Below are the code and all the weights of a small trained network. Each question names an input and a target symbol and asks about switching units off, where a switched-off unit gives its printed mean instead of its output.

import numpy as np


def w(rows, s, z=0):
    codes = np.array(rows[::2]) - 128.0
    scale = np.full(codes.shape[1], s)
    scale[-1] = z or s
    return codes * scale


def f(y):
    return np.maximum(y, 0)


def softmax(a):
    e = np.exp(a - a.max(-1, keepdims=True))
    return e / e.sum(-1, keepdims=True)


def log_softmax(a):
    a = a - a.max(-1, keepdims=True)
    return a - np.log(np.exp(a).sum(-1, keepdims=True))


def net(x, mask):
    ids = ['αγζμξπσ'.index(c) for c in x.split()]
    T = len(ids)
    res = E[ids] + P[:T]
    u = 0
    for l in range(2):
        q, k, v = (res @ M[l].T for M in (Q, K, V))
        z = softmax(np.where(np.tri(T) > 0, q @ k.T / 2**0.5, -1e9)) @ v
        res = res + np.where(mask[u], z, O[l][:, -1]) @ O[l][:, :-1]
        u += 1
        y = f(res @ A[l][:, :-1].T + A[l][:, -1])
        res = res + np.where(mask[u : u + 8], y, B[l][:, -1]) @ B[l][:, :-1]
        u += 8
    return log_softmax(res[-1] @ U[:, :-1].T + U[:, -1])


Q, K, V, O, A, B = {}, {}, {}, {}, {}, {}
E = w([
[135,111,113,223,157],'α',
[255,4,76,155,235],'γ',
[74,54,98,50,24],'ζ',
[47,161,101,116,173],'μ',
[41,174,124,190,127],'ξ',
[118,9,101,101,7],'π',
[108,123,100,151,181],'σ',
],0.0082)
P = w([
[147,216,83,99,120],'0',
[91,82,120,184,184],'1',
[136,118,35,181,161],'2',
[98,87,59,182,190],'3',
[152,186,190,104,163],'4',
[72,121,243,159,178],'5',
[83,181,254,124,153],'6',
[66,42,145,156,197],'7',
[148,132,144,63,200],'8',
[59,118,142,120,163],'9',
[124,165,194,135,135],'10',
],0.0087)
Q[0] = w([
[34,141,190,247,195],'L0H1',
[56,76,2,163,194],'L0H1',
],0.026)
K[0] = w([
[195,212,5,129,77],'L0H1',
[222,211,205,82,95],'L0H1',
],0.029)
V[0] = w([
[169,114,161,248,98],'L0H1',
[200,76,108,66,139],'L0H1',
],0.017)
O[0] = w([
[10,129,107,159,114,4],'L0H1',
[93,114,60,36,178,185],'L0H1',
],0.012,0.0033)
A[0] = w([
[184,121,124,89,141,130],'L0N1',
[165,113,214,77,106,84],'L0N2',
[114,113,160,204,200,105],'L0N3',
[143,225,107,131,114,149],'L0N4',
[85,161,178,171,198,254],'L0N5',
[126,136,223,96,210,91],'L0N6',
[84,90,39,89,2,54],'L0N7',
[73,49,146,109,173,95],'L0N8',
],0.0092,0.0057)
B[0] = w([
[38,159,97,104,117,225],'L0N1',
[196,118,124,139,90,174],'L0N2',
[108,169,113,83,170,185],'L0N3',
[178,141,115,106,189,151],'L0N4',
[148,76,58,121,160,255],'L0N5',
[86,112,92,147,134,187],'L0N6',
[207,68,156,90,252,200],'L0N7',
[158,173,159,118,105,213],'L0N8',
],0.016,0.0057)
Q[1] = w([
[163,90,167,78,95],'L1H1',
[78,94,254,134,131],'L1H1',
],0.026)
K[1] = w([
[109,136,224,50,61],'L1H1',
[47,9,249,190,170],'L1H1',
],0.018)
V[1] = w([
[105,179,124,249,224],'L1H1',
[92,7,74,146,135],'L1H1',
],0.016)
O[1] = w([
[99,19,188,255,243,5],'L1H1',
[202,252,23,191,133,165],'L1H1',
],0.0091,0.012)
A[1] = w([
[60,141,109,248,39,204],'L1N1',
[133,123,178,128,177,170],'L1N2',
[138,60,185,105,69,94],'L1N3',
[106,91,150,118,2,77],'L1N4',
[128,148,62,170,81,174],'L1N5',
[86,98,197,177,103,2],'L1N6',
[104,144,143,134,126,95],'L1N7',
[54,153,151,216,140,49],'L1N8',
],0.013,0.0047)
B[1] = w([
[95,20,81,36,229,150],'L1N1',
[96,37,81,93,107,182],'L1N2',
[199,141,38,188,28,168],'L1N3',
[117,134,223,144,247,245],'L1N4',
[41,99,176,195,70,251],'L1N5',
[125,238,196,218,141,158],'L1N6',
[101,117,136,91,137,128],'L1N7',
[248,234,165,77,44,181],'L1N8',
],0.013,0.016)
U = w([
[95,2,156,126,175,250],'α',
[88,150,83,213,225,191],'γ',
[144,83,198,176,114,13],'ζ',
[119,141,87,114,53,118],'μ',
[185,106,108,111,177,81],'ξ',
[118,13,171,128,21,137],'π',
[97,92,203,104,127,166],'σ',
],0.005,0.0022)

Each question gives the input, a string of symbols that net reads in full, and the target symbol t.
The units are the heads (2 rows each of Q, K, V and O) and the neurons (one row each of A and B). Each row of codes is followed by its name. A weight is (code - 128) times the scale printed after its matrix; where a second scale follows, it is the last column's (O, A, B and U).
mask holds one flag per unit, layer by layer, with each layer's heads first. A switched-off unit (its flag False) gives its mean, the last column of its rows in O or B, instead of its output. The means were averaged over made-up inputs and are rounded, as every weight is.
A unit's drop is (log p(t) with every unit on - log p(t) with that unit switched off) / (log p(t) with every unit on - log p(t) with every unit switched off).
The circuit of an input: a set's keep is (log p(t) with only the set's units on - log p(t) with every unit switched off) / (log p(t) with every unit on - log p(t) with every unit switched off). Starting from the 12 units with the biggest drops (on a tie, the unit counted first), units are removed one at a time, each time the one whose removal leaves the highest keep (on an exact tie, the one counted first), for as long as the keep stays at least 0.8.
units of the circuit, in order: the units of the circuit, biggest drop first
unit that matters most: the unit with the biggest drop
k most important neurons: the k neurons with the biggest drops, biggest first
k most important neurons of layer l: the k neurons of layer l with the biggest drops, biggest first
input π π π γ σ α π ζ α, target γ: 2 most important neurons -> [L0N7 L1N8]
input π ζ π π μ π α, target γ: 2 most important neurons of layer 0 -> [L0N5 L0N6]
input α σ γ π ξ π π μ, target ξ: 2 most important neurons of layer 1 -> [L1N8 L1N5]
input π σ π ξ ζ π, target μ: unit that matters most -> L0H1
input π γ σ ζ, target μ: 3 most important neurons -> [L1N4 L0N7 L0N5]
input μ α σ μ σ π σ γ σ, target π: units of the circuit, in order -> [L0H1 L1N3 L1H1]
input σ ζ γ π γ σ μ, target α: units of the circuit, in order -> [L0N5 L1H1 L0N4]
input α ζ π γ σ γ γ σ α α, target ξ: units of the circuit, in order -> [L1N8 L1H1 L0H1 L1N1]
input ζ π α, target σ: units of the circuit, in order -> [L0H1 L1H1 L1N4 L0N5]
input ξ ζ μ π γ μ π ξ, target ζ: 2 most important neurons -> [L1N8 L1N6]
input μ α ζ π π π σ α π ζ γ, target π: units of the circuit, in order -> [L0H1 L1N3 L1H1]
input μ α α π α α ξ, target π: 3 most important neurons of layer 0 -> [L0N5 L0N4 L0N7]
input ξ γ ζ ζ ξ, target ζ: units of the circuit, in order -> [L0H1 L1N6 L1H1 L1N8]
input σ π α γ π π π, target ξ: units of the circuit, in order -> [L0H1 L0N7 L1N5]
input α σ γ γ σ, target ξ: 4 most important neurons -> [L1N8 L1N5 L0N4 L0N8]
input μ σ ξ π σ π π ξ π σ ξ, target π: units of the circuit, in order -> [L0H1 L1N3 L1H1 L0N4]
input α α γ, target ξ: 4 most important neurons -> [L1N8 L1N5 L0N5 L0N4]
input γ γ ζ ξ α π π σ σ ξ, target μ: units of the circuit, in order -> [L1N4]
input π π ζ π π π ζ μ γ μ ζ, target ζ: 2 most important neurons -> [L1N4 L1N3]
input μ ζ π, target ζ: 2 most important neurons of layer 1 -> [L1N4 L1N6]
input ζ ζ π, target σ: 2 most important neurons -> [L1N4 L0N1]
input π π α π σ, target γ: units of the circuit, in order -> [L1H1 L0H1]
